Below is a small trained network, with its code and all its weights. Each question gives an input and a class and asks what happens when units are switched off, that is, made to give their printed mean instead of their output.

import numpy as np


def w(rows, s, z=0):
    codes = np.array(rows[::2]) - 128.0
    scale = np.full(codes.shape[1], s)
    scale[-1] = z or s
    return codes * scale


def norm(h):
    return h / np.sqrt((h * h).mean(-1, keepdims=True) + 1e-5)


def f(y):
    return np.maximum(y, 0)


def log_softmax(a):
    a = a - a.max(-1, keepdims=True)
    return a - np.log(np.exp(a).sum(-1, keepdims=True))


def net(x, mask):
    res = np.array(x, float).reshape(1, 8) / 4 @ E
    u = 0
    for l in range(3):
        y = f(norm(res) @ A[l][:, :-1].T + A[l][:, -1])
        res = res + np.where(mask[u : u + 9], y, B[l][:, -1]) @ B[l][:, :-1]
        u += 9
    return log_softmax(norm(res)[-1] @ U[:, :-1].T + U[:, -1])


A, B = {}, {}
E = w([
[128,125,126,145,116,138,137],'x0',
[128,132,126,116,137,120,120],'x1',
[222,87,155,152,172,62,122],'x2',
[231,91,76,51,83,169,154],'x3',
[127,129,123,135,124,128,126],'x4',
[128,126,132,121,133,127,127],'x5',
[127,134,126,105,145,113,113],'x6',
[145,138,153,147,169,254,74],'x7',
],0.0079)
A[0] = w([
[120,161,131,128,76,106,105,118],'L0N1',
[105,179,104,139,92,134,109,75],'L0N2',
[234,30,92,128,180,99,120,155],'L0N3',
[121,22,106,90,2,36,165,80],'L0N4',
[111,133,94,61,18,169,83,129],'L0N5',
[100,149,142,89,55,148,94,27],'L0N6',
[48,173,174,172,124,169,198,123],'L0N7',
[179,71,99,136,169,239,53,121],'L0N8',
[206,81,99,81,10,168,96,1],'L0N9',
],0.0066,0.0038)
B[0] = w([
[142,117,75,71,117,134,98,152],'L0N1',
[136,83,86,124,135,154,122,151],'L0N2',
[161,203,170,215,151,117,187,255],'L0N3',
[122,184,128,81,71,53,54,244],'L0N4',
[148,97,114,179,245,138,255,216],'L0N5',
[68,91,64,182,176,196,175,147],'L0N6',
[144,105,148,90,172,97,128,216],'L0N7',
[118,194,187,110,30,122,22,245],'L0N8',
[177,203,102,51,217,112,117,205],'L0N9',
],0.0085,0.0052)
A[1] = w([
[98,51,155,118,96,62,127,165],'L1N1',
[136,95,118,183,138,254,95,60],'L1N2',
[196,115,133,171,129,121,150,81],'L1N3',
[150,122,126,172,105,134,147,43],'L1N4',
[64,129,138,179,151,140,108,70],'L1N5',
[187,167,150,148,177,215,55,252],'L1N6',
[21,75,7,49,156,223,174,159],'L1N7',
[165,151,64,83,55,48,155,138],'L1N8',
[74,128,169,209,136,84,90,82],'L1N9',
],0.0087,0.0033)
B[1] = w([
[160,109,156,31,108,217,93,166],'L1N1',
[105,174,189,88,123,104,82,166],'L1N2',
[182,137,149,188,142,71,173,157],'L1N3',
[170,84,168,115,166,129,114,132],'L1N4',
[151,73,105,170,117,166,113,165],'L1N5',
[128,122,91,70,20,71,116,254],'L1N6',
[118,165,226,246,143,2,202,202],'L1N7',
[81,115,140,109,9,220,65,212],'L1N8',
[148,74,73,85,169,186,156,193],'L1N9',
],0.0078,0.0088)
A[2] = w([
[188,171,175,132,172,185,82,135],'L2N1',
[245,95,76,92,96,133,138,134],'L2N2',
[197,203,97,86,131,122,213,62],'L2N3',
[201,154,133,109,104,135,152,53],'L2N4',
[147,141,137,183,106,106,136,68],'L2N5',
[91,149,153,128,142,121,199,14],'L2N6',
[254,81,129,221,166,83,81,21],'L2N7',
[60,11,125,161,190,125,72,90],'L2N8',
[122,90,80,132,89,61,165,252],'L2N9',
],0.0096,0.0019)
B[2] = w([
[57,86,143,79,123,88,121,195],'L2N1',
[62,125,133,150,190,138,119,243],'L2N2',
[131,49,88,136,174,202,123,253],'L2N3',
[132,74,71,170,152,137,158,227],'L2N4',
[70,120,134,108,148,129,150,188],'L2N5',
[111,164,126,180,174,106,150,178],'L2N6',
[59,183,167,152,129,115,182,221],'L2N7',
[250,87,36,131,160,191,154,208],'L2N8',
[155,164,182,96,94,140,80,212],'L2N9',
],0.011,0.0056)
U = w([
[125,149,153,73,22,87,13,210],'0',
[92,183,174,213,174,46,199,192],'1',
[189,72,6,132,197,154,134,2],'2',
],0.012,0.00093)

Each question gives the input, the list of numbers given to net, and the class t.
The units are the neurons (one row each of A and B). Each row of codes is followed by its name. A weight is (code - 128) times the scale printed after its matrix; where a second scale follows, it is the last column's (A, B and U).
mask holds one flag per neuron, layer by layer. A switched-off neuron (its flag False) gives its mean, the last column of its row in B, instead of its output. The means were averaged over made-up inputs and are rounded, as every weight is.
A unit's drop is (log p(t) with every unit on - log p(t) with that unit switched off) / (log p(t) with every unit on - log p(t) with every unit switched off).
The circuit of an input: a set's keep is (log p(t) with only the set's units on - log p(t) with every unit switched off) / (log p(t) with every unit on - log p(t) with every unit switched off). Starting from the 12 units with the biggest drops (on a tie, the unit counted first), units are removed one at a time, each time the one whose removal leaves the highest keep (on an exact tie, the one counted first), for as long as the keep stays at least 0.8.
circuit, biggest first: the units of the circuit, biggest drop first
unit that matters most: the unit with the biggest drop
top k neurons: the k neurons with the biggest drops, biggest first
k most important neurons of layer l: the k neurons of layer l with the biggest drops, biggest first
drop of u: that unit's drop, to one decimal
input [-8,-7,6,0,-6,-6,-8,5], class 1: circuit, biggest first => L2N7
input [2,2,-3,-4,6,-1,-7,-2], class 2: 2 most important neurons of layer 0 => L0N5, L0N9
input [-2,-2,-8,2,-2,4,0,-7], class 1: top 4 neurons => L1N7, L0N5, L0N8, L0N6
input [6,-4,-1,5,-6,-8,-2,5], class 0: top 3 neurons => L0N8, L1N6, L1N2
input [-7,-2,-6,-7,-2,-5,8,7], class 0: top 2 neurons => L0N5, L1N6
input [7,1,8,5,-3,0,-3,-7], class 1: top 3 neurons => L0N3, L1N6, L0N8
input [0,2,-6,-8,-1,-8,-3,-7], class 2: 3 most important neurons of layer 0 => L0N8, L0N4, L0N9
input [5,-7,-3,-7,-3,-5,7,6], class 2: 2 most important neurons of layer 2 => L2N8, L2N9
input [-7,2,-8,8,3,-6,0,3], class 1: 2 most important neurons of layer 0 => L0N5, L0N6
input [-4,3,2,-6,-5,-2,4,5], class 2: top 2 neurons => L1N9, L2N8
input [1,-8,8,2,8,8,1,-8], class 0: top 2 neurons => L0N4, L1N8
input [-5,5,7,6,-7,-8,-2,-2], class 1: 2 most important neurons of layer 1 => L1N3, L1N9
input [-3,4,0,-8,7,8,-5,-6], class 2: top 2 neurons => L1N6, L2N8
input [-1,3,-8,-2,5,-8,-1,2], class 1: top neuron => L1N7
input [3,5,1,-8,3,1,0,-6], class 2: top 2 neurons => L1N6, L2N8
input [7,2,3,-8,1,-8,-7,-8], class 0: top 2 neurons => L0N5, L0N4
input [6,6,-6,2,-4,3,3,-3], class 1: drop of L1N7 => 0.5
input [8,-3,0,-4,1,-8,-3,-7], class 0: drop of L0N8 => 0.0
input [-4,8,-5,-8,1,-5,3,4], class 2: drop of L2N8 => 0.4
input [4,-6,-5,-4,2,-1,3,-5], class 0: unit that matters most => L0N5
